Below is a small trained network, with its code and all its weights. Each question gives an input and a class and asks what happens when units are switched off, that is, made to give their printed mean instead of their output.

import numpy as np


def w(rows, s, z=0):
    codes = np.array(rows[::2]) - 128.0
    scale = np.full(codes.shape[1], s)
    scale[-1] = z or s
    return codes * scale


def norm(h):
    return h / np.sqrt((h * h).mean(-1, keepdims=True) + 1e-5)


def f(y):
    return np.maximum(y, 0)


def log_softmax(a):
    a = a - a.max(-1, keepdims=True)
    return a - np.log(np.exp(a).sum(-1, keepdims=True))


def net(x, mask):
    res = np.array(x, float).reshape(1, 6) / 4 @ E
    u = 0
    for l in range(4):
        y = f(norm(res) @ A[l][:, :-1].T + A[l][:, -1])
        res = res + np.where(mask[u : u + 3], y, B[l][:, -1]) @ B[l][:, :-1]
        u += 3
    return log_softmax(norm(res)[-1] @ U[:, :-1].T + U[:, -1])


A, B = {}, {}
E = w([
[170,164,106,221,116,169,235,41,72,204],'x0',
[77,140,132,110,160,181,152,81,55,203],'x1',
[115,90,106,101,60,63,103,171,243,142],'x2',
[158,118,58,183,46,51,28,97,246,160],'x3',
[81,138,67,127,81,62,164,79,82,120],'x4',
[34,159,82,254,59,147,195,120,142,209],'x5',
],0.0038)
A[0] = w([
[172,123,73,218,24,137,113,152,108,172,93],'0.n0',
[58,153,189,180,139,248,170,51,168,186,85],'0.n1',
[139,52,164,125,94,151,3,212,204,103,2],'0.n2',
],0.0038,0.00092)
B[0] = w([
[109,130,162,46,135,131,95,119,64,124,216],'0.n0',
[72,159,76,182,221,112,127,105,128,128,232],'0.n1',
[83,154,254,201,162,220,134,92,241,35,253],'0.n2',
],0.0065,0.0034)
A[1] = w([
[48,128,65,132,7,140,136,93,188,139,104],'1.n0',
[77,103,121,112,1,74,157,102,164,191,75],'1.n1',
[180,118,196,94,160,153,122,74,121,76,249],'1.n2',
],0.0037,0.0017)
B[1] = w([
[164,3,235,40,121,163,216,144,3,58,196],'1.n0',
[105,68,58,43,89,214,179,121,162,39,177],'1.n1',
[171,175,42,127,97,117,71,198,207,155,252],'1.n2',
],0.0052,0.0039)
A[2] = w([
[49,146,113,240,115,165,159,84,66,254,8],'2.n0',
[123,131,136,106,154,157,120,234,86,88,124],'2.n1',
[87,10,182,88,73,111,143,57,107,70,101],'2.n2',
],0.0038,0.0014)
B[2] = w([
[62,178,213,235,247,173,183,73,127,254,253],'2.n0',
[185,113,122,163,75,182,46,92,23,149,211],'2.n1',
[69,102,112,137,85,188,201,81,119,89,222],'2.n2',
],0.0055,0.0033)
A[3] = w([
[126,191,149,81,149,203,143,154,99,184,104],'3.n0',
[205,124,98,26,155,223,64,213,2,109,2],'3.n1',
[197,191,43,168,63,57,119,77,122,171,126],'3.n2',
],0.0042,0.0012)
B[3] = w([
[132,120,172,9,162,59,99,135,141,217,217],'3.n0',
[85,225,72,99,70,26,90,230,51,127,254],'3.n1',
[205,2,75,181,138,52,234,119,151,142,154],'3.n2',
],0.0063,0.0036)
U = w([
[130,147,197,146,131,167,53,147,250,81,201],'0',
[118,136,147,187,75,122,105,150,83,119,2],'1',
[84,155,158,169,211,165,167,72,92,228,151],'2',
[143,222,103,52,124,84,66,200,65,141,133],'3',
[214,91,58,165,106,70,152,107,134,149,102],'4',
[80,67,108,91,37,187,188,64,121,81,109],'5',
],0.012,0.0047)

Each question gives the input, the list of numbers given to net, and the class t.
The units are the neurons (one row each of A and B). Each row of codes is followed by its name. A weight is (code - 128) times the scale printed after its matrix; where a second scale follows, it is the last column's (A, B and U).
mask holds one flag per neuron, layer by layer. A switched-off neuron (its flag False) gives its mean, the last column of its row in B, instead of its output. The means were averaged over made-up inputs and are rounded, as every weight is.
A unit's drop is (log p(t) with every unit on - log p(t) with that unit switched off) / (log p(t) with every unit on - log p(t) with every unit switched off).
The circuit of an input: a set's keep is (log p(t) with only the set's units on - log p(t) with every unit switched off) / (log p(t) with every unit on - log p(t) with every unit switched off). Starting from all 12 units, units are removed one at a time, each time the one whose removal leaves the highest keep (on an exact tie, the one counted first), for as long as the keep stays at least 0.8.
circuit, biggest first: the units of the circuit, biggest drop first
top k neurons: the k neurons with the biggest drops, biggest first
drop when u is switched off: that unit's drop, to one decimal
input [-2,6,7,-6,-7,-6], class 3: circuit, biggest first -> [3.n1]
input [3,-6,-8,5,7,4], class 5: circuit, biggest first -> [1.n0, 0.n1, 2.n2, 1.n2]
input [4,4,5,2,3,4], class 5: top 3 neurons -> [1.n1, 1.n0, 2.n2]
input [8,3,0,7,-8,-7], class 4: circuit, biggest first -> [3.n2, 0.n2, 2.n0]
input [-3,3,-4,4,0,-4], class 0: top 3 neurons -> [0.n2, 1.n0, 0.n0]
input [6,-5,-2,1,-3,-2], class 4: circuit, biggest first -> [3.n2, 0.n2]
input [-3,5,-2,6,3,6], class 5: top 3 neurons -> [1.n0, 1.n1, 2.n2]
input [8,4,-1,2,8,-7], class 4: top 3 neurons -> [3.n2, 0.n1, 0.n2]
input [4,-2,5,-1,4,-5], class 4: top 2 neurons -> [1.n0, 3.n2]
input [7,-3,-4,2,8,-2], class 4: top 3 neurons -> [3.n2, 0.n2, 0.n1]
input [2,-3,6,-7,-6,-2], class 3: drop when 3.n1 is switched off -> 0.8
input [0,2,-3,7,2,-4], class 4: drop when 3.n2 is switched off -> 1.0
input [2,-4,7,5,6,-5], class 5: drop when 0.n2 is switched off -> -0.1
input [-2,7,-3,8,2,0], class 5: top neuron -> [2.n2]
